Here is a tiny trained network, its code and every weight. The questions are about switching its units off for an input and a class, where a switched-off unit gives its printed mean instead of its output.

import numpy as np


def w(rows, s, z=0):
    codes = np.array(rows[::2]) - 128.0
    scale = np.full(codes.shape[1], s)
    scale[-1] = z or s
    return codes * scale


def norm(h):
    return h / np.sqrt((h * h).mean(-1, keepdims=True) + 1e-5)


def f(y):
    return y / 2 * (1 + np.tanh(0.7978845608 * (y + 0.044715 * y**3)))


def log_softmax(a):
    a = a - a.max(-1, keepdims=True)
    return a - np.log(np.exp(a).sum(-1, keepdims=True))


def net(x, mask):
    res = np.array(x, float).reshape(1, 4) / 4 @ E
    u = 0
    for l in range(2):
        y = f(norm(res) @ A[l][:, :-1].T + A[l][:, -1])
        res = res + np.where(mask[u : u + 7], y, B[l][:, -1]) @ B[l][:, :-1]
        u += 7
    return log_softmax(norm(res)[-1] @ U[:, :-1].T + U[:, -1])


A, B = {}, {}
E = w([
[43,137,123,147],'x0',
[132,77,149,225],'x1',
[166,246,164,154],'x2',
[139,130,43,112],'x3',
],0.012)
A[0] = w([
[57,73,34,93,119],'0.n1',
[127,142,100,156,4],'0.n2',
[159,234,133,229,97],'0.n3',
[179,92,107,79,43],'0.n4',
[72,61,225,142,30],'0.n5',
[146,178,2,142,202],'0.n6',
[115,75,195,171,19],'0.n7',
],0.018,0.0029)
B[0] = w([
[7,162,59,247,248],'0.n1',
[126,115,89,193,127],'0.n2',
[70,250,218,172,255],'0.n3',
[120,198,57,77,172],'0.n4',
[233,174,169,143,201],'0.n5',
[90,3,85,19,236],'0.n6',
[248,33,200,131,180],'0.n7',
],0.017,0.0093)
A[1] = w([
[198,105,182,31,138],'1.n1',
[192,102,81,192,40],'1.n2',
[232,46,151,104,117],'1.n3',
[114,165,81,107,162],'1.n4',
[163,126,188,137,36],'1.n5',
[154,132,204,225,128],'1.n6',
[150,99,4,155,1],'1.n7',
],0.021,0.0063)
B[1] = w([
[199,152,95,165,190],'1.n1',
[156,176,153,87,152],'1.n2',
[172,121,86,74,180],'1.n3',
[159,134,128,106,190],'1.n4',
[79,81,83,90,162],'1.n5',
[80,197,156,139,246],'1.n6',
[149,79,59,252,182],'1.n7',
],0.035,0.012)
U = w([
[126,91,163,108,14],'0',
[250,164,98,84,230],'1',
[139,68,166,121,10],'2',
[141,75,158,130,2],'3',
[146,82,160,138,23],'4',
[65,222,194,148,224],'5',
[73,75,18,195,206],'6',
[51,91,92,47,59],'7',
],0.018,0.0093)

Each question gives the input, the list of numbers given to net, and the class t.
The units are the neurons (one row each of A and B). Each row of codes is followed by its name. A weight is (code - 128) times the scale printed after its matrix; where a second scale follows, it is the last column's (A, B and U).
mask holds one flag per neuron, layer by layer. A switched-off neuron (its flag False) gives its mean, the last column of its row in B, instead of its output. The means were averaged over made-up inputs and are rounded, as every weight is.
A unit's drop is (log p(t) with every unit on - log p(t) with that unit switched off) / (log p(t) with every unit on - log p(t) with every unit switched off).
The circuit of an input: a set's keep is (log p(t) with only the set's units on - log p(t) with every unit switched off) / (log p(t) with every unit on - log p(t) with every unit switched off). Starting from the 12 units with the biggest drops (on a tie, the unit counted first), units are removed one at a time, each time the one whose removal leaves the highest keep (on an exact tie, the one counted first), for as long as the keep stays at least 0.8.
circuit, biggest first: the units of the circuit, biggest drop first
most important unit: the unit with the biggest drop
k most important neurons: the k neurons with the biggest drops, biggest first
k most important neurons of layer l: the k neurons of layer l with the biggest drops, biggest first
drop when u is switched off: that unit's drop, to one decimal
input [2,2,-6,-2], class 5: most important unit -> 0.n1
input [-2,-3,4,5], class 1: 2 most important neurons -> [0.n1 1.n1]
input [-3,-4,2,7], class 6: circuit, biggest first -> [1.n7 0.n3]
input [1,-5,-5,-4], class 6: 4 most important neurons -> [0.n1 0.n3 1.n6 0.n7]
input [-7,-7,0,7], class 6: circuit, biggest first -> [1.n7 0.n3]
input [5,-8,5,4], class 7: 2 most important neurons -> [0.n5 0.n7]
input [2,-8,-6,-6], class 6: 3 most important neurons -> [0.n1 0.n3 1.n6]
input [-1,4,1,-7], class 1: 2 most important neurons of layer 0 -> [0.n7 0.n1]
input [4,-4,6,7], class 7: 3 most important neurons of layer 0 -> [0.n6 0.n5 0.n7]
input [7,6,-3,-2], class 1: 3 most important neurons of layer 0 -> [0.n3 0.n7 0.n5]
input [4,5,0,-8], class 1: 2 most important neurons -> [0.n7 0.n1]
input [-1,0,2,3], class 1: 2 most important neurons -> [0.n6 0.n1]
input [-3,-7,-4,-3], class 6: 2 most important neurons -> [0.n3 0.n5]
input [5,2,-6,-8], class 1: most important unit -> 0.n7
input [-4,8,1,4], class 5: 2 most important neurons -> [1.n6 0.n3]
input [7,-4,3,2], class 7: drop when 1.n6 is switched off -> 0.4
input [-2,-5,-6,-8], class 1: drop when 0.n3 is switched off -> 0.8
input [7,-5,0,1], class 6: drop when 0.n3 is switched off -> 0.3
input [6,6,-2,2], class 5: drop when 0.n6 is switched off -> 0.2
input [5,-6,1,1], class 6: circuit, biggest first -> [0.n3]
